Below are the code and all the weights of a small trained network. Each question names an input and a class and asks about switching units off, where a switched-off unit gives its printed mean instead of its output.

import numpy as np


def w(rows, s, z=0):
    codes = np.array(rows[::2]) - 128.0
    scale = np.full(codes.shape[1], s)
    scale[-1] = z or s
    return codes * scale


def norm(h):
    return h / np.sqrt((h * h).mean(-1, keepdims=True) + 1e-5)


def f(y):
    return np.maximum(y, 0)


def log_softmax(a):
    a = a - a.max(-1, keepdims=True)
    return a - np.log(np.exp(a).sum(-1, keepdims=True))


def net(x, mask):
    res = np.array(x, float).reshape(1, 7) / 4 @ E
    u = 0
    for l in range(4):
        y = f(norm(res) @ A[l][:, :-1].T + A[l][:, -1])
        res = res + np.where(mask[u : u + 3], y, B[l][:, -1]) @ B[l][:, :-1]
        u += 3
    return log_softmax(norm(res)[-1] @ U[:, :-1].T + U[:, -1])


A, B = {}, {}
E = w([
[134,9,79,195,210,106,159,162,20,134,179],'x0',
[174,56,59,120,64,90,76,81,223,173,157],'x1',
[124,134,117,144,129,132,108,128,125,124,119],'x2',
[129,129,130,134,129,133,131,135,132,137,128],'x3',
[129,133,111,127,148,151,127,103,134,104,151],'x4',
[136,129,202,125,225,71,22,175,180,119,174],'x5',
[137,135,120,134,131,111,135,129,133,113,125],'x6',
],0.013)
A[0] = w([
[31,107,58,130,154,125,160,232,24,83,117,132],'L0N0',
[95,153,45,162,41,157,236,111,48,117,101,36],'L0N1',
[3,253,210,160,194,184,231,229,34,19,73,11],'L0N2',
],0.0055,0.011)
B[0] = w([
[128,136,121,160,173,92,151,101,85,141,122,251],'L0N0',
[103,10,123,51,132,210,116,241,180,80,68,186],'L0N1',
[236,178,177,66,193,146,103,16,41,246,95,254],'L0N2',
],0.011,0.0056)
A[1] = w([
[124,175,199,132,178,108,79,167,138,118,160,23],'L1N0',
[121,254,165,108,98,147,135,124,162,144,98,43],'L1N1',
[127,111,104,142,86,134,134,128,175,131,139,2],'L1N2',
],0.013,0.0067)
B[1] = w([
[97,101,21,31,187,196,129,210,176,143,40,237],'L1N0',
[38,84,186,231,80,72,145,77,114,8,249,254],'L1N1',
[212,137,135,107,200,148,116,113,184,125,116,165],'L1N2',
],0.012,0.0072)
A[2] = w([
[67,188,90,134,41,100,112,121,114,78,169,21],'L2N0',
[104,198,86,142,2,217,242,100,67,106,62,34],'L2N1',
[110,173,208,147,158,153,141,213,67,63,150,2],'L2N2',
],0.0088,0.0022)
B[2] = w([
[112,71,121,162,56,110,147,157,111,119,98,206],'L2N0',
[176,129,121,76,216,157,76,245,196,83,76,253],'L2N1',
[205,184,111,122,88,136,153,114,121,181,136,232],'L2N2',
],0.012,0.0048)
A[3] = w([
[132,74,83,220,200,116,192,194,1,159,167,76],'L3N0',
[169,98,68,137,34,106,99,27,190,194,164,4],'L3N1',
[224,101,20,157,70,92,87,155,215,227,126,73],'L3N2',
],0.0087,0.0044)
B[3] = w([
[61,142,139,150,6,99,118,105,188,92,176,254],'L3N0',
[207,167,184,143,159,122,172,92,68,171,121,193],'L3N1',
[141,170,146,107,147,161,134,104,72,144,93,230],'L3N2',
],0.015,0.0097)
U = w([
[53,135,151,177,6,87,138,77,149,59,207,7],'0',
[186,213,170,120,189,136,136,69,7,195,85,153],'1',
[125,84,41,82,179,165,107,253,200,115,46,217],'2',
],0.013,0.0018)

Each question gives the input, the list of numbers given to net, and the class t.
The units are the neurons (one row each of A and B). Each row of codes is followed by its name. A weight is (code - 128) times the scale printed after its matrix; where a second scale follows, it is the last column's (A, B and U).
mask holds one flag per neuron, layer by layer. A switched-off neuron (its flag False) gives its mean, the last column of its row in B, instead of its output. The means were averaged over made-up inputs and are rounded, as every weight is.
A unit's drop is (log p(t) with every unit on - log p(t) with that unit switched off) / (log p(t) with every unit on - log p(t) with every unit switched off).
The circuit of an input: a set's keep is (log p(t) with only the set's units on - log p(t) with every unit switched off) / (log p(t) with every unit on - log p(t) with every unit switched off). Starting from all 12 units, units are removed one at a time, each time the one whose removal leaves the highest keep (on an exact tie, the one counted first), for as long as the keep stays at least 0.8.
units of the circuit, in order: the units of the circuit, biggest drop first
k most important neurons: the k neurons with the biggest drops, biggest first
k most important neurons of layer l: the k neurons of layer l with the biggest drops, biggest first
drop when u is switched off: that unit's drop, to one decimal
input [2,-3,-6,-3,-6,5,-4], class 2: units of the circuit, in order -> [L1N0]
input [-1,3,-7,-3,4,3,3], class 1: 3 most important neurons -> [L2N1 L3N2 L1N1]
input [6,1,4,-2,3,-8,2], class 2: 3 most important neurons -> [L2N1 L1N1 L0N1]
input [1,-3,2,-6,-3,-4,-3], class 2: 3 most important neurons -> [L0N1 L2N1 L3N1]
input [-6,-6,4,-5,-7,1,-6], class 0: 2 most important neurons -> [L1N1 L3N2]
input [2,8,-2,1,-6,8,3], class 1: 3 most important neurons -> [L3N2 L2N1 L0N1]
input [0,1,-8,1,1,0,5], class 1: 3 most important neurons -> [L1N1 L1N0 L2N1]
input [5,6,-7,-8,-4,4,-6], class 1: 4 most important neurons -> [L1N1 L3N2 L0N0 L3N1]
input [0,1,5,-5,0,2,4], class 2: 2 most important neurons -> [L1N0 L0N2]
input [-2,8,8,-1,5,8,-8], class 1: 2 most important neurons of layer 3 -> [L3N2 L3N1]
input [6,3,-1,2,3,6,-1], class 0: 2 most important neurons -> [L3N0 L2N1]
input [6,-3,3,-1,-1,8,1], class 2: 2 most important neurons -> [L1N0 L1N1]
input [-4,8,7,-7,4,1,3], class 1: drop when L0N1 is switched off -> 0.0
input [-6,-5,0,-1,-6,4,7], class 0: units of the circuit, in order -> [L1N1]
input [7,-1,-7,3,-3,4,-6], class 0: drop when L3N0 is switched off -> 0.3
input [8,-3,2,-7,0,6,7], class 0: drop when L3N0 is switched off -> 1.2
